[-17 -14  -9  -6  49  -4 -49 -21 -13 -25  32  41 -45   2  21  -5  -7  28
  26   1  -5   8   6  -9 -13  -6  32 -24  -6  -6  21 -16  -6  10  21   1
   2  -2 -24 -38 -57 -45   0]
2
[-55   2 -62 -18 -15  27 -18   6  14 -45 -24  16 -72  47 -21 -14 -20  29
  21 -40 -53 -25  -9  22  13 -12  12 -29  33   3  -7  -9 -36  36  -6   0
  -5  13 -34 -38 -50 -49   1]
0
[ -3 -63 -10 -20   8   0   5  49  -8 -32  10  -2   7 -10 -44  39  26   2
 -14  12  22  -9 -31 -11 -49  -8  -6  37   0 -21 -17  47 -25 -34  -9  10
  18 -12 -12 -25  47  11 -14]
1
[  18    7  -11  -12  -42   31  -19   16   47  -31  -11  -13  -31    1
    8    3  -13  -11  -28    0    3   27  -35  -25  -17   19  -33   47
   33   10   14   14  -25  -35  -55    2  -45   15  -33 -101   56   19
   -1]
2
[-37 -33 -35   4 -27  16  29  50  26 -10  17  14  17 -18  -7  19  13 -28
  -6  34  19  -6 -16 -17  -4  34  -2   4 -18 -26 -40  27 -48 -16 -50 -27
 -28   6   9 -44  65  22   0]
8
[-53 -22  44 -14 -15  22 -58 -19 -90 -44  29   3 -15  21   0 -27   4   8
 -40 -19  61  42 -30 -14 -43  57  32  52 -12 -30  71   0  -2 -52 -10  11
   3  -7  -4 -26 -53 -11  -4]
1
[-10  -4  10   3 -22  20 -24 -32  10 -35 -16 -29   7  19   2 -21  20 -37
  -3   6   3  29 -23  20   4  61  24  11 -15 -34  21   6  -5 -63  -4  -7
 -30  26  15  42 -19 -27 -19]
4
[ -9   0 -46  18 -50  32  24 -25  20   0   1   1 -42  30   3   7  24  24
 -36  -2  -7  10   8  -7  15 -24  37 -62  -3 -37 -23  20 -10 -10 -49  38
  16 -16  22  15  -8  13  -1]
8
[ -5  28 -38  -2 -24   8  67 -29  29  60 -13   6   3  22  12 -21  -5 -57
   7   5  43 -53  -5 -10  -9  24  20 -26 -30   0  20  -1 -20  23 -51 -36
  -9  14   9   7  -4 -21   7]
9
[ 26  19 -19   9  24 -39  63   1  63  44 -30 -19  22 -15  33  19 -15 -21
  22 -14 -55 -22   1   3  -1 -12 -20  12  15  63 -35 -14  66  31  21 -23
  20  29   0  65  60  13 -26]
0
[ 28 -29  -5   0 -16 -16  -9  51 -12 -20  18  23  -2  -8  38  26 -35 -33
   2 -19  11  -7 -35 -19 -14  23 -16  51  43  17 -18 -21  -8  -5 -54 -34
 -21   6 -38 -79  43  -3 -16]
4
[-20  15  -7 -17 -35  29 -13 -63 -15 -54 -16 -26 -27  36   6 -47 -14 -17
 -26 -19   8  40 -32  -3 -21  38  -1  46  14   0  49 -19  -7 -30  18   4
   3  22 -12  -4 -18 -24 -22]
3
[  8  21 -37  21  12   2   8 -31 -11  36  28  38 -19  41  29  26   7  -3
 -51   5  22  33  18   2  11  13  11 -31  17 -66  15  32  -6   1 -29  20
  23  18  52 -34  -7  10 -27]
8
[ 21  -2   9  34   4  32 -20 -11  68  14 -14 -38  17  -2 -14  -7  13  44
 -17 -13   3 -20  -5 -36 -13 -55  35 -66  -5 -12 -35  24  24  23 -29  48
 -22 -21  11 -36 -16  -1  52]
2
[ -4  32  30 -16  -4   1 -11 -68  -1 -10 -11 -12  -7   8  11 -16   0 -18
 -10  11  49  25 -34 -12 -15  78  -1  41 -10 -34  92  12 -21 -47   6 -35
  -4  26   7 -22  -6  -6 -48]
9
[ 32 -29  -4  14  25 -13  45 -13  81  20 -34 -24  34  -5 -13  28 -15 -38
   6 -18 -43 -27 -14  -2 -15 -16  -5   9 -10  32 -54  16  37  22   3 -26
 -18  12   4  52  68 -11 -19]
9
[-11  11 -23  -6 -21  10 -13 -22  24 -21  -5 -40 -20  43 -17 -22  31  26
 -43 -10  18   9  -7  28   8   1 -21  33  -8 -12  40  21  14 -35  32 -12
  43   4 -13  32 -37 -38   9]
1
[ 35 -18 -20 -27   7  39 -47   7 -14 -17 -49 -15 -27  52 -14   9  26 -18
  -4 -20 -47 -44  12  -1  20  26 -20  11  13 -27 -21   7 -30  35 -17  -6
 -34   2 -14 -35 -34 -44  -6]
2
[-24  37   1   2 -16  10  38 -13  27  43  31  44   8 -17  43  33 -17  -9
   8   9  23  26  -3  -1 -35  18   3 -59  22 -78  -8  24  18   5 -52 -27
  38  -3  57 -36 -32  51 -25]
8
[ 45  43  -2   0   5 -18  12 -38  21  42  -3 -22  47  -4  26  26  32 -28
 -27  38  28 -20 -21  -8   9 -18  -7 -30   5 -20 -34  59  21   9 -44  25
  31  -2  65 -45  -6  49 -16]
4
[ 18 -23 -27  -4  -4  19  39  51   4   9  16  36 -28  -8  14  14   8   3
 -21  -7  53  42   3  -9 -38  13 -39  11   1 -29  13 -14   5   6 -33 -38
  19 -13 -12   7  13  -4 -13]
7
[-37   5 -27 -16 -14  21 -32  -4  64 -43 -19  17 -50  29  31   1  -2   4
  -5 -60 -50 -33 -12  10  14  13 -15  17  26 -38  37  -6  -2  44 -13 -33
  16  14  -1 -52 -30 -61  -9]
7
[  5 -24 -54   0  -1  35 -25   3  25 -65 -30  18 -68  52  11  -3  26 -10
  -1 -32 -24 -35  20  11   6  10   2 -34  15 -20  16 -14 -20  23  31 -29
  -3   3 -13 -16 -29 -55 -15]
6
[ 58  35  31  12   8 -34  23 -71  18  48  18   5  73 -17  33  40 -47 -49
   1  20  25   1  12   4 -24   2   4  -8   7 -10  -4  38  17  26 -40 -19
  11   7  33 -70  23  24 -56]
3
[ 37 -13   3  -4 -32  -5 -11 -10 -18 -18   4 -24 -17  34  -5   8  32 -45
 -18  47  38   0 -29  37   2  48 -23  79 -18 -32  39  25  -4 -57  -6  12
   8  31  18   6 -18 -51 -20]
4
[  7 -43   5 -12 -20  -5   1  35 -15 -24  17 -19  12 -28  -4  33   3  10
 -26 -14  16 -19  -6 -34  -7 -21 -22  -9  -1   6 -42  31  -9  16 -34  -4
 -33 -29 -47 -69  32  -4  24]
3
[-41 -11  -4  45  36  -5  24  20  92  43  20 -13  32 -12  12  25 -56  36
  61 -65 -31 -40   4  -5 -20   0  61 -38  20  18 -27 -18  36  24  29 -44
 -12  11  -8  20  81   2 -13]
7
[ 35 -15  24  -8  33 -47  95 -25  27 105 -42   4  44  12  14  22 -38 -51
  -2 -38 -41 -11  20   8  -4   7 -18  44 -10  18 -50 -19  32  72 -42 -53
  -4   9   6  30  52 -13 -52]
0
[ 39  -1   2  34  37   3 -26 -35  61  29  12   5  15 -40  20  28  10  25
  -7  15  -9   1  -3 -26  -5  -8   5 -10  -1  15   8  37  30  43  -5  35
   8  15  37 -29  50 -13 -30]
5
[-27  60  -2   7 -10 -15  30 -28  14  58  -5 -13  12  -5  -2  22 -38   4
  16  10  -9  10 -38 -14  -4  -2  -1  -5  36 -40 -27   1  53  22 -39   3
  46  23  68 -30 -12  47 -42]
9
[  3 -33  22  13  23 -26  19 -21  83  16 -34 -13  35  -4  15  55 -43   3
  32  -6 -40 -15  -4 -11 -14  -8   7  44  30  12 -41  17  26  -3   0 -15
  16   1  -7   8  66  14 -51]
3
[ -8  -1 -43  -5  23   5 -12  -2  32 -38 -42  -5 -13  59 -16 -13 -15 -25
  15 -53 -54 -34 -16  13  17 -13  12 -40  -3 -35  -6 -34 -15  71  -2 -31
 -31  18 -14  16 -36 -57  32]
2
[ 45  12  -1 -18  15 -13 -67 -72   0 -24 -12 -45  45  34  -6 -11  13 -38
 -23  11  38   1 -30  32  14  48 -18  71 -13 -14  45  23  -7  -4   1 -25
  -4  11  14 -40  17 -29 -18]
6
[ 13 -53   5 -15 -12  10 -14  30 -10 -22 -24   4  -1  23 -28  -3  12 -19
 -13 -42 -19  10   3  -2  25  15 -50  55 -16 -19 -14 -18  16  17   9 -36
   0  15 -17   4   5 -65 -18]
6
[ -3 -39  12  -4 -36   0  13  37 -34 -19  29  -3  31 -18 -28  19 -17 -31
   1   8  34  26 -28 -16   4  16 -22  29 -18 -10 -24   3 -26  -2 -43 -10
 -32  -3 -32 -25  47  -3  -1]
5
[-51  15 -41   7 -13  22  49 -18   0  33 -11  55 -52  42  50   2 -12  -3
  -9 -15  35   0  39 -36  22   4  55 -79   0 -32   7 -22 -25  21 -61 -10
   6  -5  20  17 -16  19   3]
7
[ 13 -16   1  13 -15  59 -22  26  23 -31  28  27 -29 -38 -20   8  -1  66
  27  10  37  12 -19 -36 -29 -33  13 -48  15  32   8  12  14 -13  39  58
   5  -4 -17 -34   1  -4   0]
9
[ -2  18 -18  -7 -30   6  -2 -23  25 -32   6 -17 -37  41 -11 -25  35 -31
 -34   8  10   3 -21  20  -9   4 -27  25 -16  -5  44  24  22 -29  22  18
  21  34  13  11 -21 -43  25]
0
[ -7 -27  -7  21  29   6 -57   9  12  -8  17   4 -32  27 -31  13  10  18
   4 -11 -21 -19   9   7  -8 -40  14 -20 -23  -3 -12  -9  16  11   1  -3
 -27 -20 -29  -9 -33 -38  32]
5
[-24 -15 -29  -9 -10  29  -1  16   0 -43  -7  -3 -13  10   1  -4  18 -13
 -12 -15  11  -2 -32 -31 -23   8 -23  18  23  15  -1  -4  -1 -11 -31   0
  11 -10 -19  -6  16   7  -1]
5
[ 25 -16  -5 -14 -41  28  22 -23 -47 -42   5  -4  -7  31  -8   3  33 -33
 -32  43  84  57 -42  -3  -7  67 -25  48  27 -39  33  16 -29 -51 -27  16
  13  13  12  24  -5   3 -46]
4
[ -8 -56  -7  11   8 -28  31  22  16  35 -10   4  36 -27   6  43 -13   2
 -16 -22 -31   1  19  -9   7  -4 -34  50 -11  -8 -32  43  42   4  -3   3
  49   9 -11  53  33   2 -50]
5
[ -4  20 -45  17 -27  13  12 -42  12  28   5  -2 -36  38  19 -10  16  -8
  -9   0 -14 -20  -2 -25   3   2  68 -78 -17 -38   4   5 -20  22 -35  29
  16  10  46  27 -13  -3   5]
8
[ 56 -16  24  23  67  13 -67 -26  10  19  12  33 -20 -63  10   4  20  57
  -7 -32 -15   0  16 -29 -55 -40  22 -38 -22  39  13  20  37   3  35  13
  -6 -35 -25  12 -10  23   7]
6
[ 12  -5 -13 -20  27 -15 -28 -18 -25   3 -40  -6   3  45 -22   1 -10 -33
  -7 -35 -53 -36 -13  20  26   0 -14  17  -7 -43 -23  -6  10  60 -10 -25
 -18  30  25 -25 -41 -60  -1]
9
[-20 -24 -18 -16 -15  15  17  24 -11 -57  -7   2 -10  10  -2   5 -10 -39
 -44 -24  21  -8 -21 -31 -31   6 -20  11   2  -7  -2   5   2  25   1 -16
  21   9   3 -22   5 -22  15]
1
[ -6 -19 -16  -8 -46  -7  -4   9   2  10   8  40 -58  10  19  20  -7  14
   6  17   3 -21  21  17  -5 -25  23   3 -22   4  15  19   1 -22 -47  -3
   7  22  -7 -34 -15 -23   3]
1
[  1   5   8  23 -17  -1   5  -7  -6  51  33   5  -4  38 -22 -20 -44   2
 -20 -32  33 -24  48  -8 -17 -47  13 -34 -20  11   1  -9  46 -14  10 -13
   4   5 -18 -29 -45 -38  37]
9
[ 13  11  35  41  24  21  -3 -12  37  27  -3   6 -25 -12  -4 -18   7  25
 -42 -55 -14   9  -3 -45 -37 -20  16 -30  -3  -6  15 -17  46  34   0  20
 -15  -2  13 -16  -7 -26  29]
0
[-21 -38  -9  39 -22   6  69  42  55  37 -29 -17  20 -16 -12   6  -3   6
  37 -26 -49 -14  -7 -28   2   1  10  16   7  11 -62 -36  67  -7  17 -18
   7  17 -12 114  37  13 -28]
9
[-16 -22  -6  -9 -34  14 -38 -58 -28 -41  11 -41 -11  48 -13 -32 -28 -33
 -14 -13  11  -4 -31  -3 -40  48  27  62  16   4  28  12 -25 -37 -18   7
 -16  26 -11 -31  11 -53  -3]
3
[ 25  11 -19  -8  -3  13 -20 -12  41 -10 -13  12 -19  29  -7  33 -20 -38
  33  33 -12 -19   5  34  32  15 -39  61  -9  16  -2  12  -8   3  15 -33
  -1  47   1 -27   7 -51 -30]
7
[-16   3  -8  19  53  10 -28   5  58   0   8  39  -2 -14 -29 -19   3  48
 -17 -38   9 -16  21  -2 -13 -58  25 -45 -39   0  39  -8   0   8  48 -22
  -8  -7 -29 -18  -1 -33  57]
1
[-24 -34 -55 -10  -8   6 -38  74  18 -17 -23  -2 -52  40 -33  42  24  29
  29 -15 -75 -49  -4  23  58 -13 -23  -5   1  -9 -67  28  -5  44 -14  -5
 -12  19 -17 -27 -19 -64   4]
0
[-25 -20 -44 -30 -26  10 -10  11  -9 -29 -47 -15 -48  38 -10  -1  13 -13
  13 -28 -73 -25 -11  26  27  28 -24  30  17 -44 -21 -27 -32  30 -50 -50
 -27  13 -20 -20 -20 -45 -24]
5
[ 45  12 -42  20 -18   1  51 -19 -16  16 -17  21 -18  37  11  -6  24 -39
 -36  20   5 -26  26  -6  31 -22   4  -9 -17 -29   3   1 -12  16   2  32
  13  22  16  15  -9  14   1]
2
[ 32  32  -9  35  32  25  10  -8  59  29   7  19  10 -19  11 -34   5  12
 -21 -33  33   5  -3 -23 -24   5  -8 -19 -13  15  52 -21  26  17  31 -30
  -8  16  -5 -38  12 -31 -12]
9
[ 26 -30  -5  -7  30 -28  48   6   5  61 -37 -26  51   1  17  -3 -11 -32
  -4 -22 -15   0  12 -11 -16  10  15  -5 -12  10 -47 -23  24  18 -14 -26
  -5  -5   0  76  25  12 -25]
4
[  3 -27   1  32  25  18 -23 -10  43  -9   5   3 -20  32 -63 -30  13  30
 -18 -19   3   8   0 -13 -47 -46  42 -42 -19  11  -8 -17 -12   7  -8  -5
 -38 -35 -33   2  -7 -10  37]
0
[ 49  31  -2  19 -27  -9  43  -1  23  41  16  12  18  -7  36  44  -3 -25
 -15  64  40  -1   2 -19 -43   0 -20 -33  36 -11 -10  59  10  33 -71  18
  31  11  76 -70  25  58 -43]
3
[-13   1 -37  -5 -42  -6   1  36  61  -2 -17 -42   1   2  21   8 -30   6
 -16  11  24 -12 -48 -27 -12  26  -9  23  35   9   0  18  -9  21 -84  -1
   9  -1  15 -73  57  -3  -3]
9
[  0 -32  15 -19 -22  28 -36  10 -18 -43  -2 -36  11  13 -43   8  41  29
   1  30  41  -1 -18  -2 -22   2 -20  15 -21 -18   8  24  11 -42  -4  16
   0  -8 -14  -1 -53 -22  10]
8
[ 40  -4   0   3 -39  17 -37 -34 -31 -30   7 -60   0  50  11  -4   9 -12
 -68   9  89  18 -16  -5   9  33 -31  76 -23  30  60  45   7 -60  10  35
  13  10 -23 -26  22 -19  -9]
5
[ 28  -5  -4 -21  17  -8 -22 -42 -37  22  -7   9 -31  22   8  22  25 -10
 -23  -8  22 -26  35  -2  32  -6  -5   9 -47  15  13  44  10 -36 -24  12
  -2  13 -27 -24 -24 -72   7]
0
[ 32 -12  -9  19   1   4 -10 -21 -74  28  24  23  -8  49  13  -2 -43  -8
 -25 -22  39  -9  38   1  -8  12  38  -4  19  31  20  -2  -4 -15 -14  17
 -21   4 -16 -19   4  -9 -12]
9
[ 25 -18 -16  -8  33 -32  -4  16 -65  55  13  23  34  15  23 -10 -14 -22
 -12   3  30 -33  52  -3   5  -2 -21  10 -45  44  14  -8   3  54  11 -24
  18 -10 -34  22 -39 -18   5]
5
[ -8  21 -50 -31  -1  41 -35  -1  64 -31 -47  13 -49  32   5  19  32   1
  26 -31 -60 -39 -17   8  40 -11  -9 -27  18 -27 -12 -10 -26  44 -46 -28
 -19  -2  -5 -41 -20 -33  -3]
7
[ 10  37 -17  16  15  -7   8 -17   4  32  18 -26  10  15  25  11 -20   2
  19   6   8 -14  -9 -26 -29   9  16 -41  42  -4 -14  12  42  25 -19  10
  35  26  48 -29  -4  17 -22]
2
[ 49  -8  36  33  13  21 -33   1  13  16   8  18 -29  19  -4  31  -3  39
 -26 -17  23  17   9 -20 -12 -32   0 -14  -2  15   9  28  51   7  11  52
  -6  15  12 -43  -1 -23   4]
0
[ 13 -21 -12 -18  -1  61 -50   8 -24 -38 -29  25 -17  47 -37 -45  27   5
 -23 -48 -11  11  11  23 -19  10 -12  27  28 -17  43 -20 -31 -28  10  12
 -15 -10 -22 -34 -26 -21 -18]
6
[-36  15 -41  -7 -27  -2 -14 -24  42 -16   3 -15 -39  15  -5 -29   8  23
  16  -6 -10  -7   1  13  22 -17  36 -53 -20   7  19  -6 -32 -16  -2 -13
   2 -20 -32  17 -17 -17  21]
6
[ -1 -20 -28  12  13 -33 -44  -1 -14  15  16 -43   2  54 -13   4  19  -8
   7   1 -18 -54  36   0  23  -4  48 -52  -4  -5 -16  16 -11   5   5   7
  -6  -8  -1  16 -17 -36  20]
6
[ 16 -43  19  21  -5 -31 -11  13 -22  33  21   7  17  18 -21  21  -1 -11
 -41  -7  -3 -30  36 -25 -15 -35  -3  19 -13 -20 -11  49   6 -18 -34  22
   8  -3 -16 -17 -14 -25  25]
3
[-52 -27 -26   0 -43  15 -29  42 -14  10  20  -2 -44  36 -11  14   5  27
  10   2  39 -31  24 -15  10  -8  24 -29 -17   9  18  13  17 -22 -21  36
  15 -12 -21  -5 -40 -32  21]
6
[ 20   5  -9   4 -52   2  -2 -39  46 -27 -18 -56  17  30 -13   3  14 -31
 -56 -15  15  15 -54   1  32  18  -6  69 -12 -38  39  34 -12 -24 -47  23
 -40  51  11 -61  72 -21 -17]
7
[ -1 -25  14  17  46 -20  53  -5  30  59  -2  36  16 -18  19  24 -14 -22
  29 -38 -43 -31  20  -7 -29   2  26 -46   2  -8 -47 -17  37  42   4 -57
   2  -2  16  83  12  11 -18]
4
[-31  -1 -55 -26 -37  32  13  23  56 -44 -41   8 -80  58  -2 -21  12  -2
  32  -2 -47 -21 -11  35  14  11   9 -51  25 -23  -8 -26 -57  17 -16 -36
 -18  16   8   1 -25 -46   0]
4
[  7 -33   2  18  -5   0  50 -15  44  -7 -40  15  -4  -3  11   9 -22 -27
  26 -27 -37  17  -7 -16 -25  19  14  11  40   2 -19 -34  17  -4 -28 -34
  -9  20   7  73  63   9 -38]
6
[-34   6  -4 -23   6  14 -27 -65 -78 -54  10 -46  -7  63 -30 -32  13 -46
 -19  29  65  42 -34 -21 -31  73  17  18   5 -47  33  13 -41 -68 -15  -9
 -10  13   3  10 -51  -5  -3]
2
[ -6 -51 -20   1 -14  14   2  74 -24 -21  25 -18  19   1 -37  23   8 -24
 -13   7  34 -24  -2 -17 -45  12  10  -9  -1 -21 -46   6 -10   4 -15 -25
 -16 -19  -4 -27  39   8  23]
1
[ 30 -28 -32   3   9  11 -12  19 -24  27   0  27  -7  30   0  12 -10 -10
 -38 -44  22 -22  32  -7 -15 -19  26 -10 -18   6  -1   4 -11   2 -40 -13
 -12 -15 -35 -24  13 -24  17]
1
[ 55 -23   4  30  -6 -24  53 -17  78  42 -34 -18  15   6  24  14 -45 -27
 -20 -39 -39 -39   8  -1 -36 -41  11  16 -10  41 -23 -16  76  49  25  -1
  25  14  10  47  40   4 -30]
4
[ 51 -16  12  35  -5  16 -28  -9  19  -8  10  -2 -12   4 -38  17 -23  30
 -18 -24  27   9 -23 -13 -16 -53  19  -8 -12  10 -11  15  23   0   3  39
 -41  16 -24 -54  35 -14  39]
0
[ 38   3   9  -4 -24  16  10 -46  32 -16  -9 -23  -4  12 -11  -5  39 -35
 -38 -11  60  25 -33  -3  -9  28 -42  54 -26 -26  58   7  29 -38  -2 -24
   2  17  -4   3  25 -33 -11]
6
[-17 -13 -44  29   1  27 -27  27  32 -70 -15  -8 -34  45 -26 -29  30  19
  -1 -64 -43   0 -19 -11  14   8  26 -62  36 -35   3 -38 -30  19   8 -34
 -32   2  -9   7  23 -25   6]
6
